Here is a tiny trained network, its code and every weight. The questions are about switching its units off for an input and a target symbol, where a switched-off unit gives its printed mean instead of its output.

import numpy as np


def w(rows, s, z=0):
    codes = np.array(rows[::2]) - 128.0
    scale = np.full(codes.shape[1], s)
    scale[-1] = z or s
    return codes * scale


def f(y):
    return np.maximum(y, 0)


def softmax(a):
    e = np.exp(a - a.max(-1, keepdims=True))
    return e / e.sum(-1, keepdims=True)


def log_softmax(a):
    a = a - a.max(-1, keepdims=True)
    return a - np.log(np.exp(a).sum(-1, keepdims=True))


def net(x, mask):
    ids = ['ΔΘΞΨαβγεζηλμπστω'.index(c) for c in x.split()]
    T = len(ids)
    res = E[ids] + P[:T]
    q, k, v = (res @ M[0].T for M in (Q, K, V))
    z = softmax(np.where(np.tri(T) > 0, q @ k.T / 3**0.5, -1e9)) @ v
    res = res + np.where(mask[0], z, O[0][:, -1]) @ O[0][:, :-1]
    y = f(res @ A[0][:, :-1].T + A[0][:, -1])
    res = res + np.where(mask[1:17], y, B[0][:, -1]) @ B[0][:, :-1]
    return log_softmax(res[-1] @ U[:, :-1].T + U[:, -1])


Q, K, V, O, A, B = {}, {}, {}, {}, {}, {}
E = w([
[98,101,134,105],'Δ',
[144,109,152,108],'Θ',
[117,108,131,106],'Ξ',
[73,183,192,135],'Ψ',
[122,105,135,105],'α',
[119,102,138,105],'β',
[97,97,133,106],'γ',
[94,227,153,169],'ε',
[178,182,105,6],'ζ',
[100,88,24,26],'η',
[91,72,188,111],'λ',
[165,155,159,119],'μ',
[131,129,62,76],'π',
[53,142,140,161],'σ',
[122,102,145,107],'τ',
[77,81,145,104],'ω',
],0.017)
P = w([
[250,48,102,191],'0',
[51,110,130,13],'1',
[131,138,128,198],'2',
[35,106,142,14],'3',
[128,155,128,200],'4',
[35,106,139,9],'5',
[128,161,134,199],'6',
[31,115,142,10],'7',
[129,168,128,199],'8',
[30,111,147,10],'9',
[127,167,126,193],'10',
[35,109,148,2],'11',
[123,173,131,197],'12',
[25,106,163,2],'13',
],0.0096)
Q[0] = w([
[157,94,67,248],'H0',
[118,101,136,151],'H0',
[123,182,115,161],'H0',
],0.017)
K[0] = w([
[3,221,108,162],'H0',
[96,140,175,145],'H0',
[127,185,115,148],'H0',
],0.011)
V[0] = w([
[180,103,249,126],'H0',
[138,169,80,166],'H0',
[198,156,139,175],'H0',
],0.014)
O[0] = w([
[251,170,239,97,253],'H0',
[59,203,70,126,5],'H0',
[83,254,171,47,81],'H0',
],0.0077,0.0041)
A[0] = w([
[149,106,93,62,3],'N0',
[159,176,119,247,194],'N1',
[62,141,139,91,140],'N2',
[83,170,152,122,167],'N3',
[181,116,142,228,215],'N4',
[191,128,162,163,125],'N5',
[106,163,174,189,87],'N6',
[87,121,86,190,143],'N7',
[87,63,163,111,68],'N8',
[123,158,120,186,102],'N9',
[176,74,132,110,179],'N10',
[204,186,60,168,101],'N11',
[77,179,145,188,128],'N12',
[128,109,69,171,238],'N13',
[189,86,136,189,189],'N14',
[153,153,177,194,168],'N15',
],0.012,0.0048)
B[0] = w([
[105,97,229,170,154],'N0',
[198,145,220,163,175],'N1',
[124,175,84,129,207],'N2',
[150,106,79,82,188],'N3',
[64,164,125,131,233],'N4',
[88,95,115,118,212],'N5',
[174,50,135,99,148],'N6',
[174,177,151,173,169],'N7',
[172,157,101,162,223],'N8',
[179,164,98,40,137],'N9',
[114,111,85,136,255],'N10',
[99,254,95,148,143],'N11',
[193,54,120,113,149],'N12',
[170,120,146,220,188],'N13',
[88,172,99,110,246],'N14',
[98,103,160,144,196],'N15',
],0.0096,0.0089)
U = w([
[125,136,104,97,252],'Δ',
[142,187,67,197,189],'Θ',
[99,245,247,170,62],'Ξ',
[133,144,135,123,120],'Ψ',
[176,30,250,120,73],'α',
[63,151,1,107,48],'β',
[108,253,158,114,29],'γ',
[136,112,115,123,144],'ε',
[194,165,141,140,116],'ζ',
[129,120,114,126,119],'η',
[108,151,107,126,103],'λ',
[26,75,177,187,206],'μ',
[124,142,128,107,178],'π',
[151,29,66,127,116],'σ',
[176,33,61,152,142],'τ',
[197,93,169,185,99],'ω',
],0.0091,0.0037)

Each question gives the input, a string of symbols that net reads in full, and the target symbol t.
The units are the heads (3 rows each of Q, K, V and O) and the neurons (one row each of A and B). Each row of codes is followed by its name. A weight is (code - 128) times the scale printed after its matrix; where a second scale follows, it is the last column's (O, A, B and U).
mask holds one flag per unit, heads first, then neurons. A switched-off unit (its flag False) gives its mean, the last column of its rows in O or B, instead of its output. The means were averaged over made-up inputs and are rounded, as every weight is.
A unit's drop is (log p(t) with every unit on - log p(t) with that unit switched off) / (log p(t) with every unit on - log p(t) with every unit switched off).
The circuit of an input: a set's keep is (log p(t) with only the set's units on - log p(t) with every unit switched off) / (log p(t) with every unit on - log p(t) with every unit switched off). Starting from the 12 units with the biggest drops (on a tie, the unit counted first), units are removed one at a time, each time the one whose removal leaves the highest keep (on an exact tie, the one counted first), for as long as the keep stays at least 0.8.
units of the circuit, in order: the units of the circuit, biggest drop first
unit that matters most: the unit with the biggest drop
k most important neurons: the k neurons with the biggest drops, biggest first
drop when u is switched off: that unit's drop, to one decimal
input μ λ γ Ξ π λ μ Ξ λ μ ε Ξ π μ, target γ: units of the circuit, in order => [H0 N3]
input η λ π π Ξ η π, target Θ: units of the circuit, in order => [H0 N7 N13]
input λ Ξ λ σ λ, target μ: 3 most important neurons => [N4 N15 N5]
input α π π π Ξ, target Θ: units of the circuit, in order => [H0 N7]
input μ ζ σ Ξ π λ λ λ Θ π σ λ λ, target μ: units of the circuit, in order => [H0 N4 N15 N5]
input τ λ λ λ α, target μ: 3 most important neurons => [N4 N5 N15]
input π π Ξ λ α λ, target β: units of the circuit, in order => [H0 N2]
input π Ψ Ξ λ λ λ Θ λ γ λ π λ λ Θ, target β: 2 most important neurons => [N2 N1]
input β λ π μ λ μ π λ Ψ Δ α μ η, target τ: units of the circuit, in order => [H0 N4]
input λ μ τ λ Ψ, target α: unit that matters most => N6
input π π λ λ σ π Ξ Ξ μ μ λ π, target β: 3 most important neurons => [N2 N1 N3]
input λ β π λ Δ, target μ: units of the circuit, in order => [N4 H0 N3]
input α β Ξ λ τ π Δ Ξ ζ, target γ: 2 most important neurons => [N11 N13]
input π α σ, target ω: 4 most important neurons => [N12 N1 N7 N13]
input μ μ Ξ π Δ μ λ Δ, target γ: most important neuron => [N2]
input Ξ μ Ξ η Δ γ π Θ μ, target Ξ: 3 most important neurons => [N1 N11 N4]
input π λ σ λ μ, target Ξ: 2 most important neurons => [N1 N11]
input λ λ Ψ ω λ π Δ λ β λ, target α: drop when H0 is switched off => 1.4
input γ λ π λ Ξ, target μ: drop when N1 is switched off => 0.0
input λ λ γ, target μ: drop when N2 is switched off => 0.1
